Here is a tiny trained network, its code and every weight. The questions are about switching its units off for an input and a class, where a switched-off unit gives its printed mean instead of its output.

import numpy as np


def w(rows, s, z=0):
    codes = np.array(rows[::2]) - 128.0
    scale = np.full(codes.shape[1], s)
    scale[-1] = z or s
    return codes * scale


def f(y):
    return y / 2 * (1 + np.tanh(0.7978845608 * (y + 0.044715 * y**3)))


def log_softmax(a):
    a = a - a.max(-1, keepdims=True)
    return a - np.log(np.exp(a).sum(-1, keepdims=True))


def net(x, mask):
    res = np.array(x, float).reshape(1, 7) / 4 @ E
    y = f(res @ A[0][:, :-1].T + A[0][:, -1])
    res = res + np.where(mask, y, B[0][:, -1]) @ B[0][:, :-1]
    return log_softmax(res[-1] @ U[:, :-1].T + U[:, -1])


A, B = {}, {}
E = w([
[128,121,137,126,126,121,124,131,122],'x0',
[114,171,220,252,76,123,148,194,208],'x1',
[119,2,104,138,90,80,233,96,186],'x2',
[209,108,157,65,227,130,178,240,150],'x3',
[109,197,187,158,209,48,197,50,82],'x4',
[53,112,49,207,142,106,164,229,36],'x5',
[124,133,128,129,123,120,126,134,134],'x6',
],0.0048)
A[0] = w([
[42,145,79,169,49,133,72,38,101,87],'n1',
[59,138,66,203,138,72,135,215,102,84],'n2',
[216,123,161,78,216,139,189,237,123,57],'n3',
[142,161,185,175,84,129,148,149,149,3],'n4',
[174,138,205,135,126,129,94,78,242,111],'n5',
[82,115,58,183,148,120,172,195,39,81],'n6',
[137,78,25,10,188,137,111,49,17,93],'n7',
[130,46,96,127,73,77,228,76,203,112],'n8',
[140,236,144,119,141,177,33,154,66,66],'n9',
[141,80,98,82,60,226,72,211,178,77],'n10',
[117,195,209,159,209,62,198,60,99,90],'n11',
[57,140,107,180,43,124,76,31,110,100],'n12',
[190,253,146,147,148,155,12,144,114,127],'n13',
[158,76,86,106,66,206,62,194,172,80],'n14',
[149,136,159,98,135,159,123,91,178,20],'n15',
[210,118,159,74,151,141,90,22,206,71],'n16',
[132,5,113,162,111,91,206,89,179,75],'n17',
[58,96,51,167,160,114,149,204,44,120],'n18',
[122,189,169,125,214,43,195,68,93,72],'n19',
[42,93,95,162,154,107,131,189,49,78],'n20',
],0.0051,0.0061)
B[0] = w([
[198,72,158,97,224,43,134,136,205,181],'n1',
[174,166,205,99,84,165,125,111,128,175],'n2',
[220,44,119,116,218,27,124,111,227,165],'n3',
[156,91,181,114,35,1,126,194,150,92],'n4',
[153,178,178,122,87,160,146,116,107,186],'n5',
[187,184,180,47,85,125,84,72,125,176],'n6',
[119,101,223,234,45,155,235,221,167,252],'n7',
[70,185,124,68,166,101,173,171,53,223],'n8',
[52,106,111,50,151,10,187,210,53,168],'n9',
[146,92,79,181,93,81,111,76,63,176],'n10',
[122,60,36,186,76,109,90,93,87,209],'n11',
[197,62,143,120,224,56,157,155,209,187],'n12',
[88,137,133,104,149,99,193,167,72,225],'n13',
[128,68,68,174,91,60,92,66,58,167],'n14',
[186,128,178,82,30,11,60,159,129,89],'n15',
[182,201,201,60,49,135,80,85,96,175],'n16',
[47,169,109,53,159,52,162,197,44,182],'n17',
[185,179,177,90,103,141,108,55,132,217],'n18',
[138,67,59,182,47,84,40,81,91,180],'n19',
[179,173,169,88,91,119,101,99,127,157],'n20',
],0.0098,0.003)
U = w([
[190,199,190,35,75,154,72,64,120,60],'0',
[199,51,116,99,238,64,108,141,225,48],'1',
[26,158,97,43,156,94,141,194,51,46],'2',
[126,70,22,204,62,120,57,67,69,54],'3',
[118,132,130,136,154,179,118,124,144,254],'4',
[109,115,219,246,42,159,183,227,171,58],'5',
[123,143,108,117,158,186,125,105,142,240],'6',
[39,172,58,87,171,241,39,110,231,31],'7',
],0.013,0.014)

Each question gives the input, the list of numbers given to net, and the class t.
The units are the neurons (one row each of A and B). Each row of codes is followed by its name. A weight is (code - 128) times the scale printed after its matrix; where a second scale follows, it is the last column's (A, B and U).
mask holds one flag per neuron, in row order. A switched-off neuron (its flag False) gives its mean, the last column of its row in B, instead of its output. The means were averaged over made-up inputs and are rounded, as every weight is.
A unit's drop is (log p(t) with every unit on - log p(t) with that unit switched off) / (log p(t) with every unit on - log p(t) with every unit switched off).
The circuit of an input: a set's keep is (log p(t) with only the set's units on - log p(t) with every unit switched off) / (log p(t) with every unit on - log p(t) with every unit switched off). Starting from the 12 units with the biggest drops (on a tie, the unit counted first), units are removed one at a time, each time the one whose removal leaves the highest keep (on an exact tie, the one counted first), for as long as the keep stays at least 0.8.
units of the circuit, in order: the units of the circuit, biggest drop first
most important unit: the unit with the biggest drop
k most important neurons: the k neurons with the biggest drops, biggest first
input [-6,-7,-8,4,-7,-2,-3], class 2: most important unit -> n9
input [1,3,-1,-8,-7,4,7], class 1: units of the circuit, in order -> [n1 n12]
input [4,-3,-8,7,-1,8,7], class 0: units of the circuit, in order -> [n18 n6]
input [0,-1,2,1,-8,4,-2], class 3: 2 most important neurons -> [n14 n10]
input [-6,-1,-6,0,-4,-4,3], class 2: units of the circuit, in order -> [n9 n13]
input [-7,0,7,-6,-3,-6,-7], class 2: units of the circuit, in order -> [n8 n17]
input [1,2,1,-1,7,-6,3], class 3: units of the circuit, in order -> [n11 n19]
input [-6,2,5,-7,1,1,-7], class 1: units of the circuit, in order -> [n12 n1]
input [0,1,3,-1,5,5,4], class 0: units of the circuit, in order -> [n6 n18 n2]
input [-7,-2,7,-6,6,-1,1], class 2: 3 most important neurons -> [n8 n17 n3]
input [-4,-1,-8,8,-7,1,3], class 1: 3 most important neurons -> [n3 n8 n17]
input [0,5,-8,6,-2,8,-8], class 0: units of the circuit, in order -> [n18 n6]
input [5,-3,1,6,7,0,0], class 3: units of the circuit, in order -> [n19 n11]
input [7,7,0,-6,2,6,-8], class 4: units of the circuit, in order -> [n7]
input [-1,-2,4,-1,-7,1,5], class 3: 2 most important neurons -> [n14 n10]
input [-7,7,-8,-2,-2,6,-4], class 2: 2 most important neurons -> [n9 n13]
input [-1,5,5,-3,8,1,-4], class 3: 2 most important neurons -> [n11 n19]
input [2,5,-8,7,-2,-1,6], class 2: 4 most important neurons -> [n13 n9 n12 n1]
input [0,-5,7,0,-2,4,-1], class 2: 2 most important neurons -> [n17 n8]
input [-6,6,3,-4,6,-4,-6], class 3: units of the circuit, in order -> [n11]
input [-2,-8,-5,-8,8,8,-2], class 0: 2 most important neurons -> [n6 n18]
